Here is a tiny trained network, its code and every weight. The questions are about switching its units off for an input and a class, where a switched-off unit gives its printed mean instead of its output.

import numpy as np


def w(rows, s, z=0):
    codes = np.array(rows[::2]) - 128.0
    scale = np.full(codes.shape[1], s)
    scale[-1] = z or s
    return codes * scale


def norm(h):
    return h / np.sqrt((h * h).mean(-1, keepdims=True) + 1e-5)


def f(y):
    return np.maximum(y, 0)


def log_softmax(a):
    a = a - a.max(-1, keepdims=True)
    return a - np.log(np.exp(a).sum(-1, keepdims=True))


def net(x, mask):
    res = np.array(x, float).reshape(1, 3) / 4 @ E
    u = 0
    for l in range(2):
        y = f(norm(res) @ A[l][:, :-1].T + A[l][:, -1])
        res = res + np.where(mask[u : u + 4], y, B[l][:, -1]) @ B[l][:, :-1]
        u += 4
    return log_softmax(norm(res)[-1] @ U[:, :-1].T + U[:, -1])


A, B = {}, {}
E = w([
[42,16,169,190,72],'x0',
[83,253,142,216,173],'x1',
[250,128,216,211,90],'x2',
],0.0054)
A[0] = w([
[218,112,126,88,93,1],'0.n0',
[255,149,124,98,101,69],'0.n1',
[61,134,91,129,105,146],'0.n2',
[110,93,20,37,169,133],'0.n3',
],0.0091,0.0039)
B[0] = w([
[63,164,33,132,202,185],'0.n0',
[115,145,19,179,203,236],'0.n1',
[123,132,2,226,85,206],'0.n2',
[172,130,232,85,82,254],'0.n3',
],0.0092,0.0054)
A[1] = w([
[217,50,135,221,170,144],'1.n0',
[59,187,234,150,141,69],'1.n1',
[82,254,120,66,180,1],'1.n2',
[154,230,180,182,167,44],'1.n3',
],0.0081,0.0018)
B[1] = w([
[196,57,114,5,164,253],'1.n0',
[91,78,89,224,44,165],'1.n1',
[117,2,224,161,48,225],'1.n2',
[181,71,241,105,48,232],'1.n3',
],0.0077,0.0043)
U = w([
[181,50,208,57,154,137],'0',
[42,1,213,171,5,3],'1',
[20,149,30,219,201,208],'2',
],0.0088,0.0043)

Each question gives the input, the list of numbers given to net, and the class t.
The units are the neurons (one row each of A and B). Each row of codes is followed by its name. A weight is (code - 128) times the scale printed after its matrix; where a second scale follows, it is the last column's (A, B and U).
mask holds one flag per neuron, layer by layer. A switched-off neuron (its flag False) gives its mean, the last column of its row in B, instead of its output. The means were averaged over made-up inputs and are rounded, as every weight is.
A unit's drop is (log p(t) with every unit on - log p(t) with that unit switched off) / (log p(t) with every unit on - log p(t) with every unit switched off).
The circuit of an input: a set's keep is (log p(t) with only the set's units on - log p(t) with every unit switched off) / (log p(t) with every unit on - log p(t) with every unit switched off). Starting from all 8 units, units are removed one at a time, each time the one whose removal leaves the highest keep (on an exact tie, the one counted first), for as long as the keep stays at least 0.8.
units of the circuit, in order: the units of the circuit, biggest drop first
k most important neurons: the k neurons with the biggest drops, biggest first
k most important neurons of layer l: the k neurons of layer l with the biggest drops, biggest first
drop when u is switched off: that unit's drop, to one decimal
input [3,0,2], class 0: 2 most important neurons => [1.n0 0.n3]
input [-4,-4,8], class 2: units of the circuit, in order => [0.n1]
input [-2,-8,6], class 2: units of the circuit, in order => [0.n0 0.n1]
input [0,5,-1], class 1: 2 most important neurons => [0.n1 1.n3]
input [-8,1,0], class 1: 3 most important neurons => [1.n2 1.n3 1.n0]
input [-7,-6,8], class 2: 2 most important neurons => [0.n1 0.n0]
input [7,-4,4], class 0: 2 most important neurons of layer 0 => [0.n2 0.n3]
input [-7,-7,4], class 2: 2 most important neurons of layer 0 => [0.n1 0.n0]
input [8,1,-5], class 2: 2 most important neurons => [0.n2 1.n3]
input [7,-5,6], class 0: 2 most important neurons of layer 0 => [0.n2 0.n3]
input [-4,-5,8], class 2: 3 most important neurons => [0.n1 0.n0 0.n3]
input [-7,-7,3], class 2: 2 most important neurons => [0.n1 0.n0]
input [7,-6,8], class 0: 2 most important neurons of layer 1 => [1.n0 1.n2]
input [-7,5,-2], class 1: units of the circuit, in order => [1.n2]
input [4,3,-2], class 2: 2 most important neurons of layer 0 => [0.n3 0.n2]
input [-2,-1,3], class 2: drop when 0.n1 is switched off => 0.1
input [4,-5,5], class 0: drop when 1.n0 is switched off => 0.4
input [5,-1,8], class 0: drop when 1.n0 is switched off => 0.6
